(in the rows, 128 means zero)
Each row of numbers belongs to one of the things below and depends on some of the facts about them. Some rows are named. Which thing is each other row?

How the things are related:
boflum η: trupler, skigru, drigik, zagim
brana η: medras, peklubrul, droplu, vumam, daflo
brezan η: kuzak, vumam, gruskal, stigiski
drudil η: truplor, drazu, triputi, nakle, rukam, klepe
dumi η: bugrak, traplal, tredro, flano, nakle, felok, pazan
figek η: dromodra, ruflir, modogrim, drebrerel
geki η: sitem, volok
gudra η: sidrik, grafes, naplil, siflor, daflo, flabemo
kerevo η: flidomum, rostu, pazan, klisok, miba
klibo η: drufil, filas, meflon, grigras, ketroplek, fline, dapek
maskek η: flestin, gital, gratre, lera, flener, pazan
mipal η: triputi, ragrir, flener, zogur, skastok, zagim
mome η: drazu, dorodi
paston η: skobe, peklubrul, plasan, vetrogis, muflu
pefe η: kuzak, studi, tredro, siflor, teplogir, volok, dapek
plugri η: flidomum, mumes, trevapir, dribrin, gigribris
poklok η: filas, drazu, zofa, lugos, grastis, druklu, vumam, feple, klepe
pudrum η: gital, magam, klono
ruflol η: flidomum, betrul, rostu, dramokin, klono, trevul, dribrin
satiner η: flestin
sepam η: kirorul, brepam, ragrir, trudes, begrur
sifam η: bugrak, maplu, lopon, stetrik, retrusel, ragrir, modogrim, felok, klisok
skudris η: gavepu, vutas, vumam
skula η: zuzi, drazu, droplu, pokul, restim, klepe, brovukal
sople η: kliskom, drufil, begrur, fludetros
stibrovu η: maplu, meflon, teplogir, pesam, klepe
stoplesker η: filas, trevul, klisok
tagre η: zuken, rostu, klifligru, gigribris
tovol η: brukek, dorodi, grastis, trevul, stigiski
trozur η: drazu, likel, zadran, stigiski
veflol η: peta, skobe, trotrul
vogros η: rostu
vume η: peta, peklubrul, skedris, teplogir, plustik, nenubun
zabra η: sidrik, zumes, zadran, skipil
zorum η: brepam, pokul, rukam, dapek
{begrur, betrul, flener, flestin, fludetros, gigribris, grafes, ketroplek, lera, meflon, muflu, naplil, restim, rukam, sidrik, sitem, skipil, trevul, triputi, trotrul, vetrogis, zabra, zagim} ρ b
{boflum, brana, grigras, kliskom, klono, likel, magam, mipal, sepam, skedris, truplor, zofa, zorum, zumes} ρ e
{brepam, brukek, daflo, dapek, dribrin, drigik, figek, filas, flabemo, flidomum, fline, gavepu, geki, gruskal, gudra, kerevo, klepe, klibo, klifligru, klisok, kuzak, lopon, lugos, maplu, modogrim, mome, nakle, paston, pazan, pefe, pesam, peta, plasan, plugri, plustik, poklok, ragrir, ruflir, sifam, siflor, skobe, skudris, sople, stetrik, stibrovu, stigiski, tagre, tovol, trevapir, trozur, trudes, trupler, veflol, vume, vutas, zadran, zogur, zuken} ρ a
{brezan, brovukal, drazu, drebrerel, drudil, druklu, dumi, felok, feple, flano, gratre, kirorul, maskek, mumes, peklubrul, pudrum, rostu, satiner, skastok, skigru, studi, tredro, vogros, volok} ρ c
{bugrak, dorodi, dramokin, dromodra, droplu, drufil, gital, grastis, medras, miba, nenubun, pokul, retrusel, ruflol, skople, skula, stoplesker, teplogir, traplal, vumam, zuzi} ρ d
[begrur, brukek, dramokin, drazu, dribrin, feple, gavepu, geki, gigribris, klono, maplu, medras, mipal, modogrim, mumes, pazan, pefe, plasan, plugri, rostu, satiner, skastok, skigru, skobe, traplal, trevapir, trotrul, trupler, vogros, volok, vume, zadran, zofa] Π g
[betrul, brezan, dorodi, drigik, droplu, drufil, dumi, felok, filas, flener, fludetros, grafes, grastis, gruskal, kerevo, kirorul, klibo, kuzak, lugos, nakle, peklubrul, pesam, peta, poklok, pokul, sidrik, siflor, sitem, skople, skula, stetrik, stigiski, stoplesker, studi, tovol, trevul, vetrogis, vutas, zabra, zagim, zorum] Π f
[boflum, dapek, dromodra, drudil, fline, gital, klepe, kliskom, lopon, mome, plustik, restim, ruflir, sepam, skedris, skudris, tagre, veflol, vumam, zuken, zumes, zuzi] Π j
[brana, brovukal, drebrerel, druklu, figek, flano, flidomum, gratre, grigras, ketroplek, klisok, likel, maskek, miba, muflu, nenubun, paston, pudrum, ragrir, retrusel, ruflol, skipil, sople, stibrovu, teplogir, tredro, triputi, trudes, truplor, zogur] Π h
[brepam, bugrak, daflo, flabemo, flestin, gudra, klifligru, lera, magam, meflon, naplil, rukam, sifam, trozur] Π i

Named rows:
poklok: [141  84 145 137 129 142 117 105 119 116 149 111 122 128 142 141 116 139
 119 129 118 134 119 133 106 120 146 129 106 138 132 149 125 147]
sepam: [146 135 117 123 135 114 139 127 164 114 106 122 127 142 161 130 115 135
 126  88 125 152 129 138 129 132 128 150 144 141  93 148 164 168]
gudra: [132 107 163 129 124 134 129 112 118 116 181 113 126 127 131 131 122 144
 117 117 116 113 117 120 113 119 140 112 133 138 130 140 141 131]
geki: [133 130 163 125 124 147 133 120 128 116 142 118 155 104 129 128  92 139
 120 120 118 122 134 130 124 118 150 108 134 132 135 141 134 122]
mipal: [149 161 134 117 134 131 135 139 145 120 132 135 147 142 118 114 137 137
 140 114 126 147 123 135 127 121 129 118 176 113 122 144 138  94]
feple: [124 138 143 123 136 134 135 115 132 124 131 131 144 122 113 127 147 141
 133 117 110 141 150 113 138 120 146 125 140 130 138 140 143  75]
ragrir: [124 119 143 131 140 149 128 125 130 132 101 131 163  97 131 131 106 136
 130 140 125 137 159 128 141 119 153 119 132 136 158 144 112  87]
zuken: [113  92 132 131 110 119 140 142 138 121 115 112 114 107 158 144 102 121
 124 110 120 140 161 139 145 127 140 159 115 191 117 150 152 180]
filas: [129  82 136 141 134 133 116 110 118 127 141 122 111 129 138 142 145 143
 124 135 118 129 135 121 119 122 144 139 106 151 143 146 123 121]
flestin: [131 115 136 133 119 126 131 140 123 133 166 129 109 144 119 120 149 145
 139 136 141 108 121 120 130 119 127 131 157 156 136 138 144 126]
trupler: [127 119 152 133 134 130 136 144 128 134 117 121 128 139 139 117 122 131
 126 122 124 134 156 133 167 115 151 108 166 123 161 132 103  68]
grastis: [143 108 114 142 134 126 113 115 131 128 140 136 116 141 135 131 153 140
 141 140 136 115 118 113 112 121 128 147 118 163 134 144 134 130]
trotrul: [134 131 132 125 101 147 125 138 138 130 168 137 149 136 127 122 127 142
 142 149 139 112 152  88 141 115 142 116 155 149 132 136 132 182]
kuzak: [130  83 136 141 134 133 114 107 119 126 147 122 117 131 139 143 144 142
 123 135 117 125 134 118 116 121 145 137 104 151 143 145 122 125]
flabemo: [120 104 154 133 130 120 128 112 118 125 175 124 118 131 128 132 147 148
 121 126 115 106 133 107 123 121 141 122 129 149 143 136 139 109]
teplogir: [138 145 121 131 132 144 122 127 143 130 113 146 168 108 129 122 119 131
 149 146 141 121 148 108 130 118 137 124 141 148 146 141 127 122]
pokul: [144 107 114 143 134 127 113 115 131 129 142 136 115 143 138 130 154 142
 140 138 137 116 118 111 112 121 129 144 122 159 133 143 133 129]
peta: [132  74 133 137 114 141 109 111 120 128 171 121 118 145 144 144 145 141
 125 143 117 132 145  99 123 117 149 132 115 147 137 147 117 171]
brovukal: [128 134 135 125 148 149 129 109 135 125 103 135 167 109 119 129 132 134
 139 128 113 154 159 114 135 120 150 127 126 123 146 143 127  70]
vumam: [132 124 113 136 122 113 135 129 157 120 111 128 123 123 171 131 111 131
 133 110 138 117 144 114 138 128 131 155 125 186 112 140 162 181]

Rows to name:
No name comes twice in this set of rows, the named rows included.
[120 125 154 128 130 135 131 121 128 124 142 128 148 108 127 130 120 139
 126 130 118 116 151 115 133 120 149 117 131 150 146 137 131  99] => gavepu
[131 121 104 134 115 128 140 133 164 143  93 130 119 109 168 135 126 176
 122 109 151 130 137 117 150 125 132 152 153 169 119 154 161 192] => dromodra
[135  89 124 133 128 139 115  99 125 124 160 124 115 156 133 141 169 143
 131 127 109 152 141  98 123 118 146 142 116 127 129 146 132 133] => peklubrul
[125 130 126 122 140 164 134 112 141 146  90 137 163  93 118 134 143 177
 129 129 127 167 153 116 145 116 152 124 155 107 151 158 127  84] => drebrerel
[128  82 134 141 132 137 118 113 120 134 141 121 112 128 137 143 149 151
 121 134 121 134 134 122 122 120 145 139 116 144 146 150 120 121] => stetrik
[136 132 141 118 132 160 136 125 130 118 108 122 167 102 113 128 106 122
 139 123 115 170 145 144 128 117 146 124 134 117 133 152 131  94] => pudrum
[133 120 159 121 109 152 131 126 128 118 161 117 155 114 132 129  94 136
 121 127 120 130 143 116 131 115 152 104 143 132 132 142 129 157] => vume
[133 135 150 114 118 149 142 130 128 116 139 119 147 113 106 126 119 130
 134 113 113 156 133 140 127 116 141 122 146 127 121 150 149 106] => vogros
[123 121 142 129 136 152 127 127 128 132 106 131 164  90 125 133 108 133
 132 143 122 140 161 128 136 119 151 124 128 142 157 148 116  98] => klisok
[134 132 125 121 126 110 130 140 129 130 169 139 110 160 101 122 191 141
 144 120 123 134 120 118 122 122 115 138 172 142 123 146 153  98] => magam
[144 109 113 142 131 130 113 114 132 126 143 136 116 142 138 131 155 142
 141 139 137 115 121 107 111 120 128 145 121 159 131 142 134 140] => droplu
[133  95 126 135 141 132 119  96 124 124 142 125 114 147 128 139 170 146
 129 123 109 149 135 111 119 121 143 145 109 133 134 146 134 102] => studi
[139 115 149 123 112 168 122 123 131 118 142 121 178 104 139 133  84 127
 129 141 120 145 156 113 131 114 158 102 132 126 137 147 113 170] => paston

The same things again, as new rows of numbers:
Some rows with their names:
brukek: [102 122 129 118 119 147 124 115 164 105 120 133 113 159 145  95 128 143
 109 168 122  86 110 125 122 127  96 154 132 120 157 143  96 106 145 138
 142 131 131 108 133 146 148 120 146 129 155 133  91]
flano: [151 114 131 136 120 129 142 128 123 152 145 118 117 103 121 156 110 115
 145 100 128 190 149 145 148 142 146  99 122 146  99 117 123 106  97 131
 118 138 138 168 144 128 122 124  79 151 105 110 118]
dumi: [151 162 110 134 115  99  75 155 131 122 153 110 127 155 108 109 135 124
 128 131 112  89 136 114 123 105 130 118 154  92 161 175 164 118  72  70
 131 129 125 107 115 122 128 117 145  76 143 143 177]
tredro: [148 116 130 137 128 131 140 127 129 152 145 124 119 111 120 157 109 112
 150 100 129 188 146 146 146 142 149  97 120 152 105 116 122 108  96 136
 119 141 136 167 148 127 121 127  80 148 109 105 120]
felok: [178 137 121 133 113 122 117 145 137 113 144  98 109 150  84 107 142 129
 120 154 118  88 141 137 134 118 132 126 159  99 144 172 144  93  76  98
 133 128 117  88 114 118 108 109 129  99 168 136 163]
vetrogis: [192 135 124 117 161 108 180 129 101 102 134 132 141 130  64 137 159 111
 107 150 111  79 137 111 134 102 163 146 133 101 131 138 175 163 111  99
  86 136 103  78 120  73  62 149 149 112 174 168 211]
volok: [145 148 136 135 126 140 115 136 146 125 151 117 123 155 121 110 111 137
 122 156 139  94 114 117 115 127 132 130 135 130 146 145 126 135 108 133
 145 109 110  87 108 116 107 124 146 148 162 113 100]
geki: [ 75 148 119 117 128 121  81 117 166 111 131 152 135 169 166 108 118 140
 130 130 117  81  95  94 108 119  99 141 129 117 177 146 120 126 142 112
 143 129 127 124 136 151 160 129 165 100 134 147 106]
vutas: [127 114 117 124 122 129 129 120 173  84 123 135 103 175 102 100 162 133
 119 159  92  79 117 135 129 122 123 157 139 102 169 173 121  57 103 106
 127 152 135 113 144 141 146 121 137  77 160 150 157]
gavepu: [101 122 135 120 126 149 127 110 170 103 123 142 114 165 142 104 127 145
 116 161 119  85 102 121 117 128 103 156 127 125 157 144  97 100 145 138
 142 129 126 109 136 144 142 125 151 125 158 134  92]
kuzak: [131 116 119 121 120 128 129 123 166  87 124 131 101 170 102  98 160 133
 116 156  91  76 120 133 130 120 116 155 139  98 165 174 118  55 110 106
 130 146 133 111 141 140 142 117 135  76 160 151 156]
dapek: [ 85 114 141 121 119 159 126 102 158 117 124 143 114 143 162 119 114 151
 121 141 136 107 104 123 115 139  96 144 120 145 141 115  81 121 168 161
 150 128 125 127 129 150 148 128 140 153 129 124  61]
peta: [152 100 121 111 140 127 161 108 168  75 132 144  97 161 101 121 151 137
 104 144  86  67 119 103 132 104 114 138 146  86 166 171 127  82 108  94
 113 165 125 115 137 132 125 142 146  78 154 181 148]
feple: [146 147 137 136 123 143 116 137 147 127 147 113 122 154 122 107 114 139
 118 162 140  95 119 125 116 126 128 131 134 135 142 146 121 139 108 132
 145 115 112  87 108 118 110 119 149 149 166 112  96]
plugri: [ 76 137 112 108 119 121  86 123 146 129 129 132 130 151 174  86 121 139
  92 160 120  93 118  91 127 106  78 135 141 101 165 147 107 147 140  99
 139 132 152 140 131 152 181 123 158 109 127 148 108]
trevapir: [101 113 124 107 120 143 128 112 151 121 118 122 110 146 149  81 130 143
  79 190 122  93 124 119 139 118  80 147 139 112 152 145  85 128 143 125
 141 134 150 122 128 147 164 117 142 135 150 141  96]
kliskom: [117 140 146 139 138 136 154 140  79 130 110 126 157 123 133 125 107 114
 128 132 163 130 122 139 119 157 121 156  92 145 124  95 125 189 169 164
 147  98  97  84  98 124 101 131 137 161 177  93 122]
pokul: [193 152 118 140 138 116 122 158 153 129 131 100 120 139  83  99 154 144
 134 157 120  93 122 145 123 114 166 115 165 105 136 173 170  90  73 111
 127 113 115  81 111 103  96 116 144  96 139 128 156]
flabemo: [ 54  67 158 154 130 163 148  76 130 136 115 158 104  98 166 181 131 136
 149  59 130 216 129 131 120 141 137  98  88 195  95  76  64 105 187 191
 128 166 158 202 154 161 170 149  59 160  43  88  64]
dramokin: [163 154 125 128 136 130 120 145 135 162 128  94 127 118 132  85 125 152
 104 185 151 103 121 130 124 113 137 107 162 118 125 143 139 156 107 132
 137  93 125  91 100 112 109 116 151 153 125 113  94]

Name these rows:
No name comes twice in this set of rows, the named rows included.
[174 122 125 137 152 121 149 131 135 166 138 123 126  89 122 155 118 131
 163  97 133 190 128 144 140 133 180  76 134 149  89 119 150 115  92 144
 104 121 125 157 140 116 103 136  93 145  77 115 107] => teplogir
[ 95 164 134 132 136 109 113 144  71 138 118 135 177 128 160 131 101 109
 134 105 159 132 120 108 110 144 115 139  94 132 132  98 150 214 168 137
 149 101 103 109  98 133 120 138 155 138 151 109 138] => sepam
[ 81 105 134 112 119 154 134 102 139 137 118 128 110 129 172  96 117 148
  81 171 139 115 123 115 136 122  79 134 133 130 136 116  69 150 164 148
 144 133 151 142 128 153 169 124 133 161 120 122  67] => zuken
[101 102 141 114 136 157 156  86 156 110 132 155 113 139 162 134 105 151
 108 131 128  99 104  97 116 121 100 129 121 133 142 112  87 142 166 153
 137 144 119 126 125 143 130 151 146 157 124 146  51] => plustik
[139 155 128 118 132 126 141 144  84 151 118 108 152 117 112  97 141 117
  88 198 152 105 142 127 138 119 128 160 130 129 116 113 134 204 149 129
 117  98 128  87 110  92 103 119 144 166 170 121 163] => gigribris
[125 146 134 116 118 138 123 192  64 115 116 141 185 113 158 139  80 100
 133  82 163 146 128 125  97 144  88 165  85 122  97 105 174 207 154 135
 166  87  98 145  85 121 126 141 211 154 135 147 116] => boflum
[136 161 111 138 140  78 113 165  83 106 121 122 162 153  98 111 146  90
 128 123 118 105 135 120 125 130 138 150 115  90 162 156 187 149 103  84
 124 121 110  94 110 117 115 128 150  62 183 136 234] => zorum
[132 126 148 129 163 130 186 117  78 123 120 139 153 121 135 139 100 114
 109 125 155 126 115 104 121 140 129 133  91 134 128  94 131 218 165 158
 128 119  93  91  98 114  85 159 143 164 166 114 115] => skedris
[ 65  64 155 147 113 162 141  81 122 136 112 151 101  86 167 186 123 143
 148  52 135 215 138 141 127 144 120 100 100 183  86  74  66 107 190 185
 133 160 155 201 147 164 174 142  65 158  39 100  63] => brepam
[168 110 133 121 166 115 203 109  87 143 137 149 150  84 102 191 126  98
 139  93 127 178 142 116 152 128 174 114 101 147  84  83 152 177 132 135
  74 142 119 156 150  88  77 162  99 160 112 143 165] => muflu
[104  95 116 111 149 109 145  87 147 122 140 173 124 114 162 176 107 118
 143  61 100 168 119  81 140 116 120  89 112 124 132 119 126 120 122 106
  95 175 145 211 169 148 156 162 109 107  72 171 113] => paston
[ 88 108 161 163 143 142 159 106  66 164 112 147 149  72 130 198 140 113
 157  67 157 229 149 145 121 147 187 111  80 213  61  44 110 188 192 193
 105 134 140 168 137 107 112 152  63 189  63  67 134] => naplil
[121 153 145 131 134 140 142 131  95 144 123 133 159 118 126 136 122 122
 126 148 162 119 123 130 116 136 145 159 108 162 108  85 128 202 173 163
 125  98 108  88 112  98  89 131 143 184 152 104 130] => restim

